Here is a tiny trained network, its code and every weight. The questions are about switching its units off for an input and a target symbol, where a switched-off unit gives its printed mean instead of its output.

import numpy as np


def w(rows, s, z=0):
    codes = np.array(rows[::2]) - 128.0
    scale = np.full(codes.shape[1], s)
    scale[-1] = z or s
    return codes * scale


def f(y):
    return y / 2 * (1 + np.tanh(0.7978845608 * (y + 0.044715 * y**3)))


def softmax(a):
    e = np.exp(a - a.max(-1, keepdims=True))
    return e / e.sum(-1, keepdims=True)


def log_softmax(a):
    a = a - a.max(-1, keepdims=True)
    return a - np.log(np.exp(a).sum(-1, keepdims=True))


def net(x, mask):
    ids = ['ΔΞΠαβγτ'.index(c) for c in x.split()]
    T = len(ids)
    res = E[ids] + P[:T]
    u = 0
    for l in range(2):
        r = res
        for j in range(2):
            rows = slice(3 * j, 3 * j + 3)
            q, k, v = (r @ M[l][rows].T for M in (Q, K, V))
            z = softmax(np.where(np.tri(T) > 0, q @ k.T / 3**0.5, -1e9)) @ v
            o = O[l][rows]
            res = res + np.where(mask[u + j], z, o[:, -1]) @ o[:, :-1]
        u += 2
        y = f(res @ A[l][:, :-1].T + A[l][:, -1])
        res = res + np.where(mask[u : u + 8], y, B[l][:, -1]) @ B[l][:, :-1]
        u += 8
    return log_softmax(res[-1] @ U[:, :-1].T + U[:, -1])


Q, K, V, O, A, B = {}, {}, {}, {}, {}, {}
E = w([
[84,77,133],'Δ',
[93,112,2],'Ξ',
[180,243,144],'Π',
[180,239,226],'α',
[101,89,166],'β',
[65,65,75],'γ',
[175,184,39],'τ',
],0.0088)
P = w([
[179,109,106],'0',
[199,146,105],'1',
[175,137,109],'2',
[150,144,109],'3',
[129,144,116],'4',
[105,150,116],'5',
[81,151,121],'6',
[58,154,122],'7',
[36,154,122],'8',
[42,177,111],'9',
[17,185,114],'10',
[3,193,117],'11',
],0.0047)
Q[0] = w([
[183,113,195],'0.h1',
[95,96,155],'0.h1',
[147,6,198],'0.h1',
[125,193,72],'0.h2',
[118,46,204],'0.h2',
[93,81,132],'0.h2',
],0.011)
K[0] = w([
[196,91,46],'0.h1',
[201,169,142],'0.h1',
[230,123,126],'0.h1',
[10,246,216],'0.h2',
[243,2,11],'0.h2',
[139,73,143],'0.h2',
],0.0075)
V[0] = w([
[91,110,99],'0.h1',
[133,59,53],'0.h1',
[149,64,2],'0.h1',
[140,104,42],'0.h2',
[126,117,100],'0.h2',
[50,195,244],'0.h2',
],0.0069)
O[0] = w([
[136,163,108,49],'0.h1',
[66,191,135,70],'0.h1',
[44,181,129,254],'0.h1',
[50,130,127,46],'0.h2',
[88,130,118,64],'0.h2',
[254,79,107,240],'0.h2',
],0.007,0.00068)
A[0] = w([
[143,177,99,233],'0.n1',
[186,73,103,150],'0.n2',
[102,49,81,136],'0.n3',
[133,150,113,168],'0.n4',
[145,173,254,76],'0.n5',
[163,167,99,212],'0.n6',
[84,96,71,113],'0.n7',
[65,15,186,253],'0.n8',
],0.009,0.0028)
B[0] = w([
[108,176,172,254],'0.n1',
[234,75,134,147],'0.n2',
[169,31,62,131],'0.n3',
[124,160,142,171],'0.n4',
[191,23,4,171],'0.n5',
[159,151,166,239],'0.n6',
[54,100,61,144],'0.n7',
[88,2,182,152],'0.n8',
],0.007,0.0037)
Q[1] = w([
[104,94,148],'1.h1',
[143,48,17],'1.h1',
[161,194,67],'1.h1',
[145,171,254],'1.h2',
[113,98,20],'1.h2',
[195,137,44],'1.h2',
],0.0077)
K[1] = w([
[171,171,134],'1.h1',
[95,183,175],'1.h1',
[77,49,174],'1.h1',
[155,227,253],'1.h2',
[82,31,2],'1.h2',
[137,181,12],'1.h2',
],0.0068)
V[1] = w([
[92,33,153],'1.h1',
[153,169,12],'1.h1',
[131,157,254],'1.h1',
[114,87,27],'1.h2',
[107,123,23],'1.h2',
[103,154,229],'1.h2',
],0.011)
O[1] = w([
[83,63,161,4],'1.h1',
[174,176,149,215],'1.h1',
[98,117,7,124],'1.h1',
[123,143,212,84],'1.h2',
[167,144,196,157],'1.h2',
[143,69,73,120],'1.h2',
],0.012,0.0028)
A[1] = w([
[171,97,129,138],'1.n1',
[1,195,90,100],'1.n2',
[138,176,142,146],'1.n3',
[175,150,106,104],'1.n4',
[104,103,21,171],'1.n5',
[78,146,77,211],'1.n6',
[116,88,165,253],'1.n7',
[195,87,133,146],'1.n8',
],0.009,0.0055)
B[1] = w([
[130,88,176,148],'1.n1',
[7,149,146,183],'1.n2',
[134,160,127,255],'1.n3',
[149,139,143,234],'1.n4',
[180,131,60,212],'1.n5',
[95,141,66,225],'1.n6',
[142,101,90,202],'1.n7',
[114,101,170,176],'1.n8',
],0.013,0.0037)
U = w([
[56,61,98,123],'Δ',
[101,179,254,2],'Ξ',
[142,153,65,82],'Π',
[210,82,163,155],'α',
[72,58,61,120],'β',
[64,73,231,166],'γ',
[92,203,116,194],'τ',
],0.006,0.0079)

Each question gives the input, a string of symbols that net reads in full, and the target symbol t.
The units are the heads (3 rows each of Q, K, V and O) and the neurons (one row each of A and B). Each row of codes is followed by its name. A weight is (code - 128) times the scale printed after its matrix; where a second scale follows, it is the last column's (O, A, B and U).
mask holds one flag per unit, layer by layer, with each layer's heads first. A switched-off unit (its flag False) gives its mean, the last column of its rows in O or B, instead of its output. The means were averaged over made-up inputs and are rounded, as every weight is.
A unit's drop is (log p(t) with every unit on - log p(t) with that unit switched off) / (log p(t) with every unit on - log p(t) with every unit switched off).
top k neurons: the k neurons with the biggest drops, biggest first
top k neurons in layer l: the k neurons of layer l with the biggest drops, biggest first
which heads matter: for each layer, one digit per head in row order, 1 if its drop is at least 0.15 and else 0, layers parted by /
drop when u is switched off: that unit's drop, to one decimal
input τ τ Π τ α Π Π τ α, target Π: which heads matter => 00 / 11
input τ α τ α τ, target α: which heads matter => 11 / 00
input Δ α α α β, target α: which heads matter => 11 / 00
input α α β γ, target γ: which heads matter => 10 / 01
input τ τ τ γ τ Ξ γ, target γ: which heads matter => 01 / 01
input β τ α α Π β Π α α, target α: which heads matter => 11 / 00
input Δ β Δ, target β: top 4 neurons => [0.n5, 0.n8, 1.n7, 1.n5]
input τ Ξ τ γ γ α α Δ γ α τ, target γ: which heads matter => 01 / 10
input β Π Π Π, target Π: top 2 neurons => [1.n5, 0.n7]
input Ξ γ β τ Ξ, target γ: which heads matter => 01 / 11
input τ τ Ξ, target Ξ: which heads matter => 00 / 11
input α β β, target β: which heads matter => 00 / 11
input γ τ γ τ, target γ: top 2 neurons => [0.n8, 0.n7]
input τ τ α Δ α Ξ α α β Π, target α: top 2 neurons => [0.n5, 1.n2]
input α Δ β, target β: top 2 neurons in layer 0 => [0.n8, 0.n7]
input Δ Π τ β τ β τ, target β: which heads matter => 01 / 11
input τ Ξ α τ τ α α α α α Ξ, target α: top 2 neurons => [0.n2, 1.n2]
input Δ τ β Π α α α τ α Π, target α: top 2 neurons in layer 0 => [0.n5, 0.n2]
input τ α τ α γ α τ α γ Ξ α α, target α: top 2 neurons in layer 1 => [1.n2, 1.n6]
input Ξ α τ Π β α α α Ξ, target α: top neuron in layer 0 => [0.n2]
input τ β Δ β τ, target β: drop when 1.h1 is switched off => 1.3
input Π Π τ Π, target Π: drop when 0.n3 is switched off => 0.2
input τ τ τ Π α α α τ τ, target α: drop when 0.h2 is switched off => 0.9
input γ α τ τ α α α α α γ, target α: drop when 0.n3 is switched off => 0.0
